Below is a small trained network, with its code and all its weights. Each question gives an input and a class and asks what happens when units are switched off, that is, made to give their printed mean instead of their output.

import numpy as np


def w(rows, s, z=0):
    codes = np.array(rows[::2]) - 128.0
    scale = np.full(codes.shape[1], s)
    scale[-1] = z or s
    return codes * scale


def norm(h):
    return h / np.sqrt((h * h).mean(-1, keepdims=True) + 1e-5)


def f(y):
    return np.maximum(y, 0)


def log_softmax(a):
    a = a - a.max(-1, keepdims=True)
    return a - np.log(np.exp(a).sum(-1, keepdims=True))


def net(x, mask):
    res = np.array(x, float).reshape(1, 2) / 4 @ E
    u = 0
    for l in range(3):
        y = f(norm(res) @ A[l][:, :-1].T + A[l][:, -1])
        res = res + np.where(mask[u : u + 7], y, B[l][:, -1]) @ B[l][:, :-1]
        u += 7
    return log_softmax(norm(res)[-1] @ U[:, :-1].T + U[:, -1])


A, B = {}, {}
E = w([
[110,167,49,171,40],'x0',
[175,177,116,254,116],'x1',
],0.0054)
A[0] = w([
[71,120,54,14,112,179],'L0N1',
[191,84,161,193,123,11],'L0N2',
[89,150,10,112,18,202],'L0N3',
[159,220,110,166,168,115],'L0N4',
[95,255,44,86,67,227],'L0N5',
[157,153,64,218,176,130],'L0N6',
[7,4,111,159,192,128],'L0N7',
],0.0045,0.0012)
B[0] = w([
[62,168,57,125,214,254],'L0N1',
[104,120,66,160,116,163],'L0N2',
[169,142,192,198,144,255],'L0N3',
[120,137,124,92,56,180],'L0N4',
[139,150,255,147,151,233],'L0N5',
[122,185,190,142,79,201],'L0N6',
[96,107,157,153,143,189],'L0N7',
],0.0055,0.0041)
A[1] = w([
[204,118,171,192,131,33],'L1N1',
[64,94,143,154,150,136],'L1N2',
[105,20,160,83,127,108],'L1N3',
[126,60,161,79,235,152],'L1N4',
[75,163,200,130,228,56],'L1N5',
[53,151,145,76,93,38],'L1N6',
[93,55,53,2,110,1],'L1N7',
],0.0047,0.00096)
B[1] = w([
[66,120,185,159,89,197],'L1N1',
[117,58,91,134,180,175],'L1N2',
[183,121,88,141,125,185],'L1N3',
[141,128,80,137,63,252],'L1N4',
[148,121,132,86,143,253],'L1N5',
[95,170,174,133,126,166],'L1N6',
[1,192,71,200,93,188],'L1N7',
],0.0055,0.0044)
A[2] = w([
[129,141,238,140,47,131],'L2N1',
[158,181,189,148,114,44],'L2N2',
[117,157,116,216,89,183],'L2N3',
[137,203,97,160,71,152],'L2N4',
[193,198,179,183,96,207],'L2N5',
[63,254,161,121,52,251],'L2N6',
[149,45,115,25,190,163],'L2N7',
],0.0059,0.0017)
B[2] = w([
[125,183,41,152,64,219],'L2N1',
[122,142,71,155,63,185],'L2N2',
[14,151,143,115,6,208],'L2N3',
[28,167,236,143,86,183],'L2N4',
[13,192,152,63,15,238],'L2N5',
[255,100,208,145,154,255],'L2N6',
[213,79,140,164,47,206],'L2N7',
],0.0047,0.006)
U = w([
[190,147,69,154,116,34],'0',
[200,188,56,158,176,2],'1',
[95,187,228,103,228,114],'2',
[172,174,41,168,167,12],'3',
[85,244,198,189,13,204],'4',
[254,28,143,98,109,176],'5',
[152,147,49,194,161,29],'6',
[51,86,19,58,186,207],'7',
],0.0096,0.0063)

Each question gives the input, the list of numbers given to net, and the class t.
The units are the neurons (one row each of A and B). Each row of codes is followed by its name. A weight is (code - 128) times the scale printed after its matrix; where a second scale follows, it is the last column's (A, B and U).
mask holds one flag per neuron, layer by layer. A switched-off neuron (its flag False) gives its mean, the last column of its row in B, instead of its output. The means were averaged over made-up inputs and are rounded, as every weight is.
A unit's drop is (log p(t) with every unit on - log p(t) with that unit switched off) / (log p(t) with every unit on - log p(t) with every unit switched off).
The circuit of an input: a set's keep is (log p(t) with only the set's units on - log p(t) with every unit switched off) / (log p(t) with every unit on - log p(t) with every unit switched off). Starting from the 12 units with the biggest drops (on a tie, the unit counted first), units are removed one at a time, each time the one whose removal leaves the highest keep (on an exact tie, the one counted first), for as long as the keep stays at least 0.8.
units of the circuit, in order: the units of the circuit, biggest drop first
unit that matters most: the unit with the biggest drop
k most important neurons: the k neurons with the biggest drops, biggest first
top k neurons in layer l: the k neurons of layer l with the biggest drops, biggest first
drop of u: that unit's drop, to one decimal
input [6,-7], class 2: unit that matters most -> L0N1
input [-7,-6], class 5: units of the circuit, in order -> (L2N7; L2N5)
input [-4,-5], class 7: 4 most important neurons -> (L0N3; L1N7; L2N6; L0N5)
input [-3,-4], class 7: 4 most important neurons -> (L0N3; L1N7; L0N5; L2N6)
input [4,-6], class 2: 2 most important neurons -> (L0N1; L0N5)
input [-6,-6], class 7: 3 most important neurons -> (L2N6; L0N3; L1N7)
input [-8,-7], class 5: 2 most important neurons -> (L2N7; L2N5)
input [7,-7], class 2: 3 most important neurons -> (L0N1; L0N5; L0N3)
input [-8,-6], class 5: top 3 neurons in layer 2 -> (L2N7; L2N5; L2N3)
input [3,-7], class 7: 2 most important neurons -> (L0N1; L0N6)
input [0,0], class 0: top 4 neurons in layer 0 -> (L0N3; L0N6; L0N5; L0N4)
input [-3,1], class 5: 4 most important neurons -> (L0N3; L0N5; L1N7; L0N6)
input [7,-8], class 2: 3 most important neurons -> (L0N1; L0N5; L0N3)
input [-4,-4], class 7: most important neuron -> (L0N3)
input [-5,2], class 5: top 3 neurons in layer 1 -> (L1N7; L1N5; L1N6)
input [-7,-3], class 5: drop of L0N2 -> 0.0
input [-8,-2], class 5: drop of L2N7 -> 0.1
input [4,-5], class 2: drop of L0N1 -> 0.6
input [-4,-3], class 5: drop of L0N2 -> 0.1
input [-8,-3], class 5: unit that matters most -> L2N7
